Here is a tiny trained network, its code and every weight. The questions are about switching its units off for an input and a class, where a switched-off unit gives its printed mean instead of its output.

import numpy as np


def w(rows, s, z=0):
    codes = np.array(rows[::2]) - 128.0
    scale = np.full(codes.shape[1], s)
    scale[-1] = z or s
    return codes * scale


def norm(h):
    return h / np.sqrt((h * h).mean(-1, keepdims=True) + 1e-5)


def f(y):
    return np.maximum(y, 0)


def log_softmax(a):
    a = a - a.max(-1, keepdims=True)
    return a - np.log(np.exp(a).sum(-1, keepdims=True))


def net(x, mask):
    res = np.array(x, float).reshape(1, 7) / 4 @ E
    u = 0
    for l in range(2):
        y = f(norm(res) @ A[l][:, :-1].T + A[l][:, -1])
        res = res + np.where(mask[u : u + 7], y, B[l][:, -1]) @ B[l][:, :-1]
        u += 7
    return log_softmax(norm(res)[-1] @ U[:, :-1].T + U[:, -1])


A, B = {}, {}
E = w([
[123,135,147,157,130,145,122,102,141,114,120],'x0',
[183,163,199,9,186,50,61,61,115,123,174],'x1',
[160,105,118,116,85,117,119,147,146,150,139],'x2',
[152,2,107,135,144,14,175,58,51,153,167],'x3',
[83,115,184,151,154,134,103,142,117,142,73],'x4',
[163,132,117,141,145,111,162,147,110,99,130],'x5',
[121,99,16,144,174,229,9,138,85,70,101],'x6',
],0.0051)
A[0] = w([
[161,173,201,90,113,113,159,89,136,154,161,92],'0.n1',
[73,76,170,152,57,99,253,54,106,154,119,100],'0.n2',
[97,133,123,115,221,146,167,109,179,151,160,89],'0.n3',
[152,48,108,160,141,116,83,98,62,137,147,84],'0.n4',
[178,89,167,100,158,98,130,47,76,133,118,133],'0.n5',
[115,157,193,73,142,76,109,104,89,110,170,253],'0.n6',
[121,203,200,119,77,99,186,171,188,139,126,115],'0.n7',
],0.0061,0.0031)
B[0] = w([
[121,205,156,162,111,147,90,201,65,140,91,208],'0.n1',
[169,160,129,1,209,113,169,133,223,221,92,253],'0.n2',
[122,151,134,202,106,155,156,91,167,148,153,140],'0.n3',
[83,101,119,131,137,130,106,133,211,14,128,204],'0.n4',
[116,79,125,151,36,148,58,93,76,147,139,221],'0.n5',
[203,156,102,156,82,119,88,157,75,87,94,245],'0.n6',
[47,80,49,248,114,181,159,137,139,3,229,243],'0.n7',
],0.0066,0.006)
A[1] = w([
[115,119,127,149,152,52,209,110,155,222,104,71],'1.n1',
[70,246,114,213,49,202,159,251,115,128,157,167],'1.n2',
[139,245,108,111,128,226,11,150,121,54,80,181],'1.n3',
[68,125,131,139,61,190,159,205,43,122,82,142],'1.n4',
[204,165,185,82,47,79,114,100,3,204,110,40],'1.n5',
[21,43,34,126,148,197,162,134,160,57,147,170],'1.n6',
[9,81,103,138,136,102,221,133,204,72,225,249],'1.n7',
],0.0057,0.0018)
B[1] = w([
[200,121,66,106,129,136,112,233,190,83,99,165],'1.n1',
[125,104,139,100,69,66,69,86,17,135,136,254],'1.n2',
[197,132,51,61,177,140,143,192,162,122,102,241],'1.n3',
[108,85,131,117,91,82,101,90,170,41,141,180],'1.n4',
[1,127,216,197,180,203,203,76,155,163,150,181],'1.n5',
[108,147,227,242,81,57,122,68,67,214,197,237],'1.n6',
[89,140,174,116,248,225,227,87,168,150,61,219],'1.n7',
],0.0073,0.0095)
U = w([
[43,113,234,229,124,162,188,58,140,201,138,60],'0',
[150,128,88,142,41,99,16,118,57,87,128,56],'1',
[185,155,70,26,195,184,172,227,254,175,53,254],'2',
],0.0073,0.00073)

Each question gives the input, the list of numbers given to net, and the class t.
The units are the neurons (one row each of A and B). Each row of codes is followed by its name. A weight is (code - 128) times the scale printed after its matrix; where a second scale follows, it is the last column's (A, B and U).
mask holds one flag per neuron, layer by layer. A switched-off neuron (its flag False) gives its mean, the last column of its row in B, instead of its output. The means were averaged over made-up inputs and are rounded, as every weight is.
A unit's drop is (log p(t) with every unit on - log p(t) with that unit switched off) / (log p(t) with every unit on - log p(t) with every unit switched off).
The circuit of an input: a set's keep is (log p(t) with only the set's units on - log p(t) with every unit switched off) / (log p(t) with every unit on - log p(t) with every unit switched off). Starting from the 12 units with the biggest drops (on a tie, the unit counted first), units are removed one at a time, each time the one whose removal leaves the highest keep (on an exact tie, the one counted first), for as long as the keep stays at least 0.8.
units of the circuit, in order: the units of the circuit, biggest drop first
top k neurons: the k neurons with the biggest drops, biggest first
top k neurons in layer l: the k neurons of layer l with the biggest drops, biggest first
drop when u is switched off: that unit's drop, to one decimal
input [-1,1,0,-5,0,1,-4], class 1: units of the circuit, in order	1.n2
input [0,-6,6,4,-2,3,8], class 0: units of the circuit, in order	0.n6; 1.n6
input [-6,5,5,-8,-6,1,-1], class 1: top 3 neurons	1.n2; 0.n2; 0.n7
input [-4,-1,-3,8,-1,7,6], class 0: top 2 neurons in layer 0	0.n4; 0.n6
input [-3,5,-6,0,8,1,7], class 2: top 3 neurons	0.n7; 1.n3; 1.n2
input [3,-8,5,3,-8,-5,6], class 0: top 2 neurons in layer 0	0.n6; 0.n1
input [8,0,8,2,0,2,7], class 0: units of the circuit, in order	0.n6; 1.n6
input [2,-8,-7,-3,7,8,1], class 1: top 4 neurons	1.n2; 0.n7; 1.n5; 0.n4
input [3,-8,6,5,-3,5,-1], class 2: units of the circuit, in order	0.n2; 0.n7
input [-5,-4,-6,6,1,-6,8], class 0: top 2 neurons	1.n6; 0.n6
input [1,-8,-6,-6,-8,4,3], class 1: top 2 neurons	0.n7; 1.n2
input [6,-1,-3,-8,4,7,4], class 1: top 3 neurons	0.n2; 1.n2; 1.n7
input [7,-1,-3,8,-3,-7,8], class 0: top 2 neurons	0.n6; 0.n4
input [0,-4,-1,4,-5,-5,-5], class 2: units of the circuit, in order	0.n2
input [-3,5,-8,-5,-3,3,3], class 2: top 2 neurons	1.n3; 0.n7
input [-1,-5,-8,-8,-5,7,5], class 1: top 2 neurons	1.n2; 0.n2
input [-1,-3,1,8,-6,-4,7], class 0: drop when 0.n3 is switched off	0.0
input [8,-7,0,-5,3,-8,7], class 1: drop when 0.n7 is switched off	0.2
input [-5,-8,-2,6,3,3,-8], class 2: drop when 0.n2 is switched off	0.3
input [1,7,1,-4,5,-2,3], class 2: units of the circuit, in order	1.n3
